Below is a small trained network, with its code and all its weights. Each question gives an input and a class and asks what happens when units are switched off, that is, made to give their printed mean instead of their output.

import numpy as np


def w(rows, s, z=0):
    codes = np.array(rows[::2]) - 128.0
    scale = np.full(codes.shape[1], s)
    scale[-1] = z or s
    return codes * scale


def f(y):
    return y / 2 * (1 + np.tanh(0.7978845608 * (y + 0.044715 * y**3)))


def log_softmax(a):
    a = a - a.max(-1, keepdims=True)
    return a - np.log(np.exp(a).sum(-1, keepdims=True))


def net(x, mask):
    res = np.array(x, float).reshape(1, 6) / 4 @ E
    y = f(res @ A[0][:, :-1].T + A[0][:, -1])
    res = res + np.where(mask, y, B[0][:, -1]) @ B[0][:, :-1]
    return log_softmax(res[-1] @ U[:, :-1].T + U[:, -1])


A, B = {}, {}
E = w([
[120,105,106],'x0',
[237,145,9],'x1',
[215,32,255],'x2',
[139,180,168],'x3',
[135,156,147],'x4',
[134,160,158],'x5',
],0.006)
A[0] = w([
[127,127,123,253],'n1',
[189,66,171,102],'n2',
[222,111,69,109],'n3',
[145,93,139,124],'n4',
[14,62,235,71],'n5',
[190,92,145,129],'n6',
[199,132,106,117],'n7',
[120,156,145,120],'n8',
[109,134,157,83],'n9',
[49,163,95,149],'n10',
[151,155,162,134],'n11',
[90,187,78,114],'n12',
[196,174,120,139],'n13',
[172,144,94,46],'n14',
[133,138,131,177],'n15',
[165,205,178,98],'n16',
[189,85,170,75],'n17',
[139,176,139,110],'n18',
[162,82,180,123],'n19',
[64,70,202,113],'n20',
[145,179,155,207],'n21',
[252,124,95,116],'n22',
[78,136,92,144],'n23',
[153,84,147,121],'n24',
[200,149,93,109],'n25',
[120,79,152,142],'n26',
[153,132,35,124],'n27',
[172,71,169,88],'n28',
[50,84,185,92],'n29',
[118,121,133,206],'n30',
[145,147,110,80],'n31',
[68,132,37,95],'n32',
[151,76,155,139],'n33',
[170,136,102,108],'n34',
[174,189,167,139],'n35',
[77,110,184,82],'n36',
],0.013,0.0064)
B[0] = w([
[162,1,124,225],'n1',
[174,197,157,203],'n2',
[78,147,97,232],'n3',
[179,154,98,147],'n4',
[84,180,105,254],'n5',
[136,132,125,183],'n6',
[69,142,105,180],'n7',
[124,113,152,129],'n8',
[107,164,98,125],'n9',
[215,221,163,209],'n10',
[96,97,75,142],'n11',
[166,171,154,207],'n12',
[95,124,100,181],'n13',
[100,209,151,141],'n14',
[134,84,146,158],'n15',
[134,116,92,143],'n16',
[134,207,164,177],'n17',
[128,132,148,130],'n18',
[157,168,156,194],'n19',
[112,79,64,216],'n20',
[135,82,127,187],'n21',
[36,145,96,237],'n22',
[172,187,145,177],'n23',
[176,181,116,160],'n24',
[82,140,123,190],'n25',
[147,149,111,166],'n26',
[150,106,101,237],'n27',
[151,249,151,182],'n28',
[100,113,106,194],'n29',
[138,88,102,180],'n30',
[125,156,105,125],'n31',
[143,157,162,217],'n32',
[160,152,116,180],'n33',
[66,142,129,155],'n34',
[140,89,113,156],'n35',
[83,159,125,169],'n36',
],0.0067,0.0066)
U = w([
[163,60,131,254],'0',
[229,131,150,54],'1',
[1,85,117,39],'2',
],0.012,0.0086)

Each question gives the input, the list of numbers given to net, and the class t.
The units are the neurons (one row each of A and B). Each row of codes is followed by its name. A weight is (code - 128) times the scale printed after its matrix; where a second scale follows, it is the last column's (A, B and U).
mask holds one flag per neuron, in row order. A switched-off neuron (its flag False) gives its mean, the last column of its row in B, instead of its output. The means were averaged over made-up inputs and are rounded, as every weight is.
A unit's drop is (log p(t) with every unit on - log p(t) with that unit switched off) / (log p(t) with every unit on - log p(t) with every unit switched off).
The circuit of an input: a set's keep is (log p(t) with only the set's units on - log p(t) with every unit switched off) / (log p(t) with every unit on - log p(t) with every unit switched off). Starting from the 12 units with the biggest drops (on a tie, the unit counted first), units are removed one at a time, each time the one whose removal leaves the highest keep (on an exact tie, the one counted first), for as long as the keep stays at least 0.8.
units of the circuit, in order: the units of the circuit, biggest drop first
top k neurons: the k neurons with the biggest drops, biggest first
drop when u is switched off: that unit's drop, to one decimal
input [3,-2,-5,5,0,0], class 1: units of the circuit, in order : (n10, n22)
input [7,8,7,7,-5,3], class 2: units of the circuit, in order : (n22, n3)
input [-4,4,-8,5,4,-4], class 1: units of the circuit, in order : (n10)
input [-8,-8,4,-4,8,3], class 2: top 2 neurons : (n5, n36)
input [0,8,5,-5,-6,-3], class 2: top 2 neurons : (n22, n3)
input [-3,-6,3,6,4,5], class 2: top 3 neurons : (n5, n36, n10)
input [4,-2,-4,1,8,-1], class 1: top 2 neurons : (n10, n22)
input [-1,-3,-7,-2,1,4], class 1: drop when n10 is switched off : 0.2
input [0,1,6,0,-6,0], class 1: drop when n2 is switched off : 0.2
input [7,-6,6,0,-6,3], class 1: drop when n13 is switched off : 0.1
input [8,8,-2,-1,-2,-4], class 2: drop when n22 is switched off : 0.1
